Here is a tiny trained network, its code and every weight. The questions are about switching its units off for an input and a class, where a switched-off unit gives its printed mean instead of its output.

import numpy as np


def w(rows, s, z=0):
    codes = np.array(rows[::2]) - 128.0
    scale = np.full(codes.shape[1], s)
    scale[-1] = z or s
    return codes * scale


def f(y):
    return np.maximum(y, 0)


def log_softmax(a):
    a = a - a.max(-1, keepdims=True)
    return a - np.log(np.exp(a).sum(-1, keepdims=True))


def net(x, mask):
    res = np.array(x, float).reshape(1, 8) / 4 @ E
    y = f(res @ A[0][:, :-1].T + A[0][:, -1])
    res = res + np.where(mask, y, B[0][:, -1]) @ B[0][:, :-1]
    return log_softmax(res[-1] @ U[:, :-1].T + U[:, -1])


A, B = {}, {}
E = w([
[136,68,31,69,85,128,136],'x0',
[76,207,169,113,174,191,164],'x1',
[101,254,191,61,176,65,145],'x2',
[176,103,174,176,185,115,141],'x3',
[103,151,135,134,155,59,21],'x4',
[80,59,121,97,134,92,191],'x5',
[185,133,83,78,159,115,136],'x6',
[123,107,107,88,149,125,125],'x7',
],0.0085)
A[0] = w([
[142,120,156,106,192,87,99,217],'N1',
[97,149,211,114,91,137,137,92],'N2',
[110,116,89,74,139,157,215,180],'N3',
[106,121,144,129,194,104,134,131],'N4',
[82,125,144,71,240,142,70,144],'N5',
[197,76,96,39,84,63,83,164],'N6',
[64,133,145,68,103,109,176,145],'N7',
[123,67,66,111,193,156,89,193],'N8',
[70,145,51,101,120,160,89,169],'N9',
[161,120,178,173,179,89,111,248],'N10',
[145,152,168,180,60,101,2,251],'N11',
[110,109,193,216,108,128,185,252],'N12',
[145,133,67,123,56,147,70,211],'N13',
[7,168,92,206,152,173,147,211],'N14',
[84,164,187,60,162,147,127,152],'N15',
],0.01,0.0036)
B[0] = w([
[2,174,86,229,180,126,152,211],'N1',
[161,210,110,14,116,135,114,184],'N2',
[175,164,31,105,40,99,98,220],'N3',
[93,143,62,122,153,160,197,178],'N4',
[112,166,55,189,136,144,179,215],'N5',
[132,118,48,188,196,143,116,254],'N6',
[59,197,141,97,72,140,102,200],'N7',
[150,128,12,88,172,159,81,220],'N8',
[152,62,104,190,75,113,78,200],'N9',
[43,148,31,132,217,159,116,225],'N10',
[51,130,60,132,159,123,59,254],'N11',
[61,197,67,137,152,236,58,223],'N12',
[173,47,105,158,143,121,55,226],'N13',
[146,187,126,148,114,161,47,215],'N14',
[176,201,65,148,113,118,146,231],'N15',
],0.0065,0.009)
U = w([
[255,92,73,135,141,173,120,138],'0',
[70,137,98,160,205,86,135,229],'1',
[153,107,189,132,90,13,168,4],'2',
[133,218,85,65,72,78,204,198],'3',
[129,99,112,160,66,115,20,240],'4',
[129,79,190,60,110,128,156,4],'5',
[83,170,136,130,174,215,113,244],'6',
[157,107,194,122,120,58,149,4],'7',
],0.0087,0.0038)

Each question gives the input, the list of numbers given to net, and the class t.
The units are the neurons (one row each of A and B). Each row of codes is followed by its name. A weight is (code - 128) times the scale printed after its matrix; where a second scale follows, it is the last column's (A, B and U).
mask holds one flag per neuron, in row order. A switched-off neuron (its flag False) gives its mean, the last column of its row in B, instead of its output. The means were averaged over made-up inputs and are rounded, as every weight is.
A unit's drop is (log p(t) with every unit on - log p(t) with that unit switched off) / (log p(t) with every unit on - log p(t) with every unit switched off).
The circuit of an input: a set's keep is (log p(t) with only the set's units on - log p(t) with every unit switched off) / (log p(t) with every unit on - log p(t) with every unit switched off). Starting from the 12 units with the biggest drops (on a tie, the unit counted first), units are removed one at a time, each time the one whose removal leaves the highest keep (on an exact tie, the one counted first), for as long as the keep stays at least 0.8.
circuit, biggest first: the units of the circuit, biggest drop first
top k neurons: the k neurons with the biggest drops, biggest first
drop when u is switched off: that unit's drop, to one decimal
input [6,-6,-8,4,0,5,-7,2], class 0: circuit, biggest first -> N8, N6
input [-7,-8,-4,6,-2,-7,-1,3], class 6: circuit, biggest first -> N12, N10
input [-8,-1,5,7,3,7,-3,-8], class 6: circuit, biggest first -> N12
input [-3,-7,5,5,-6,1,0,-6], class 6: circuit, biggest first -> N12, N3
input [-6,5,2,8,-7,5,7,2], class 3: circuit, biggest first -> N3, N6
input [-3,-2,2,-1,-6,2,8,-2], class 3: top 2 neurons -> N13, N3
input [5,0,7,-8,2,-6,-1,6], class 4: top 2 neurons -> N9, N13
input [3,1,3,3,-4,8,-4,3], class 3: drop when N15 is switched off -> 0.0
input [-1,-5,6,3,-2,8,-6,3], class 3: drop when N7 is switched off -> 0.2
input [-3,-4,-3,-3,3,6,8,7], class 0: drop when N10 is switched off -> 0.2
input [-3,-6,2,5,7,-4,1,0], class 1: drop when N15 is switched off -> 0.0
